Below is a small trained network, with its code and all its weights. Each question gives an input and a class and asks what happens when units are switched off, that is, made to give their printed mean instead of their output.

import numpy as np


def w(rows, s, z=0):
    codes = np.array(rows[::2]) - 128.0
    scale = np.full(codes.shape[1], s)
    scale[-1] = z or s
    return codes * scale


def norm(h):
    return h / np.sqrt((h * h).mean(-1, keepdims=True) + 1e-5)


def f(y):
    return np.maximum(y, 0)


def log_softmax(a):
    a = a - a.max(-1, keepdims=True)
    return a - np.log(np.exp(a).sum(-1, keepdims=True))


def net(x, mask):
    res = np.array(x, float).reshape(1, 8) / 4 @ E
    u = 0
    for l in range(4):
        y = f(norm(res) @ A[l][:, :-1].T + A[l][:, -1])
        res = res + np.where(mask[u : u + 10], y, B[l][:, -1]) @ B[l][:, :-1]
        u += 10
    return log_softmax(norm(res)[-1] @ U[:, :-1].T + U[:, -1])


A, B = {}, {}
E = w([
[175,145,57],'x0',
[215,221,225],'x1',
[129,127,128],'x2',
[128,129,129],'x3',
[128,128,128],'x4',
[225,11,181],'x5',
[128,129,129],'x6',
[128,128,128],'x7',
],0.012)
A[0] = w([
[177,182,173,143],'0.n1',
[45,34,85,244],'0.n2',
[211,18,163,152],'0.n3',
[69,41,234,3],'0.n4',
[20,128,151,3],'0.n5',
[106,16,158,19],'0.n6',
[55,113,108,33],'0.n7',
[79,149,146,93],'0.n8',
[98,170,255,42],'0.n9',
[87,164,147,96],'0.n10',
],0.01,0.0055)
B[0] = w([
[151,151,143,183],'0.n1',
[117,61,101,254],'0.n2',
[165,53,126,224],'0.n3',
[137,102,98,157],'0.n4',
[3,131,112,146],'0.n5',
[134,77,119,161],'0.n6',
[108,143,130,146],'0.n7',
[115,117,135,142],'0.n8',
[125,106,149,166],'0.n9',
[112,120,157,145],'0.n10',
],0.015,0.0086)
A[1] = w([
[44,197,42,24],'1.n1',
[52,148,101,10],'1.n2',
[158,155,195,217],'1.n3',
[64,221,27,84],'1.n4',
[92,237,133,2],'1.n5',
[163,187,233,65],'1.n6',
[103,140,63,11],'1.n7',
[109,100,49,141],'1.n8',
[129,254,122,26],'1.n9',
[81,136,75,57],'1.n10',
],0.009,0.0047)
B[1] = w([
[205,66,114,188],'1.n1',
[166,33,99,155],'1.n2',
[148,219,152,252],'1.n3',
[181,107,136,206],'1.n4',
[164,110,171,159],'1.n5',
[52,103,10,214],'1.n6',
[239,94,61,141],'1.n7',
[138,134,94,245],'1.n8',
[114,254,123,175],'1.n9',
[79,149,86,166],'1.n10',
],0.0076,0.004)
A[2] = w([
[122,123,190,109],'2.n1',
[76,211,160,9],'2.n2',
[156,34,33,195],'2.n3',
[128,56,150,132],'2.n4',
[83,104,122,36],'2.n5',
[136,78,148,140],'2.n6',
[137,82,38,154],'2.n7',
[58,44,120,146],'2.n8',
[1,239,29,4],'2.n9',
[32,30,227,189],'2.n10',
],0.0089,0.0049)
B[2] = w([
[92,209,125,140],'2.n1',
[87,193,161,142],'2.n2',
[44,253,67,254],'2.n3',
[94,203,157,179],'2.n4',
[139,202,136,133],'2.n5',
[76,65,239,167],'2.n6',
[43,136,211,202],'2.n7',
[66,156,91,206],'2.n8',
[232,65,233,157],'2.n9',
[103,238,72,209],'2.n10',
],0.0056,0.0089)
A[3] = w([
[170,89,137,253],'3.n1',
[147,109,254,98],'3.n2',
[40,151,153,114],'3.n3',
[111,148,128,131],'3.n4',
[208,119,155,20],'3.n5',
[84,81,57,228],'3.n6',
[127,29,70,114],'3.n7',
[153,111,112,228],'3.n8',
[145,122,170,116],'3.n9',
[193,121,159,17],'3.n10',
],0.02,0.0072)
B[3] = w([
[125,99,192,191],'3.n1',
[5,115,87,176],'3.n2',
[86,128,75,175],'3.n3',
[137,114,97,145],'3.n4',
[79,103,158,152],'3.n5',
[207,111,121,249],'3.n6',
[161,158,195,220],'3.n7',
[137,151,180,178],'3.n8',
[79,125,110,147],'3.n9',
[69,91,173,147],'3.n10',
],0.019,0.015)
U = w([
[105,104,1,251],'0',
[227,116,17,162],'1',
[18,222,111,61],'2',
[142,240,116,148],'3',
[202,23,172,153],'4',
[227,49,160,121],'5',
[19,87,188,94],'6',
[55,77,215,99],'7',
],0.024,0.0029)

Each question gives the input, the list of numbers given to net, and the class t.
The units are the neurons (one row each of A and B). Each row of codes is followed by its name. A weight is (code - 128) times the scale printed after its matrix; where a second scale follows, it is the last column's (A, B and U).
mask holds one flag per neuron, layer by layer. A switched-off neuron (its flag False) gives its mean, the last column of its row in B, instead of its output. The means were averaged over made-up inputs and are rounded, as every weight is.
A unit's drop is (log p(t) with every unit on - log p(t) with that unit switched off) / (log p(t) with every unit on - log p(t) with every unit switched off).
most important unit: the unit with the biggest drop
top k neurons: the k neurons with the biggest drops, biggest first
k most important neurons of layer l: the k neurons of layer l with the biggest drops, biggest first
drop of u: that unit's drop, to one decimal
input [-3,-2,-7,-6,1,0,0,-3], class 0: most important unit : 0.n5
input [6,-8,-3,2,1,-7,8,-6], class 1: top 2 neurons : 3.n6, 3.n2
input [-4,-3,1,3,6,1,6,-8], class 4: 2 most important neurons of layer 0 : 0.n2, 0.n6
input [6,2,3,-7,3,0,4,-2], class 3: top 2 neurons : 0.n3, 3.n6
input [8,1,1,-5,-8,-6,0,5], class 3: top 2 neurons : 0.n2, 3.n6
input [-5,1,5,-7,8,-5,-3,0], class 2: top 2 neurons : 0.n2, 3.n6
input [6,1,-5,-3,-8,-1,-1,-4], class 3: top 4 neurons : 0.n2, 3.n6, 0.n3, 3.n2
input [2,-7,-7,4,-7,1,-6,8], class 5: top 4 neurons : 0.n2, 3.n6, 3.n7, 3.n2
input [7,4,6,-1,-4,1,1,1], class 7: top 3 neurons : 3.n6, 2.n3, 3.n5
input [4,4,1,7,4,0,4,1], class 3: top 3 neurons : 0.n2, 0.n3, 3.n6
input [2,5,-4,-5,-4,-1,1,0], class 3: top 3 neurons : 0.n3, 1.n6, 3.n2
input [5,7,2,-5,-6,0,-6,2], class 3: top 2 neurons : 0.n3, 0.n2
input [0,6,7,2,-2,-3,8,-1], class 2: top 4 neurons : 3.n6, 3.n7, 2.n3, 2.n10
input [5,0,7,3,-1,-2,-6,-7], class 1: top neuron : 3.n7
input [-4,1,-8,-2,4,8,-8,6], class 6: 2 most important neurons of layer 3 : 3.n2, 3.n6
input [-1,7,6,3,1,-1,3,-7], class 2: top 2 neurons : 3.n6, 0.n3
input [8,-3,-3,2,-8,-2,-7,-7], class 1: top 2 neurons : 2.n3, 3.n1
input [2,2,-1,-2,-8,-4,8,5], class 3: drop of 3.n6 : 0.3
input [2,3,6,6,-4,5,0,-6], class 7: drop of 1.n6 : 0.0
input [-3,5,3,4,-2,8,-1,-8], class 6: drop of 3.n2 : 0.2
input [-8,7,-1,-5,-3,7,-6,-8], class 6: most important unit : 3.n2
input [-4,8,6,-5,-6,-3,3,2], class 2: drop of 3.n6 : 0.1
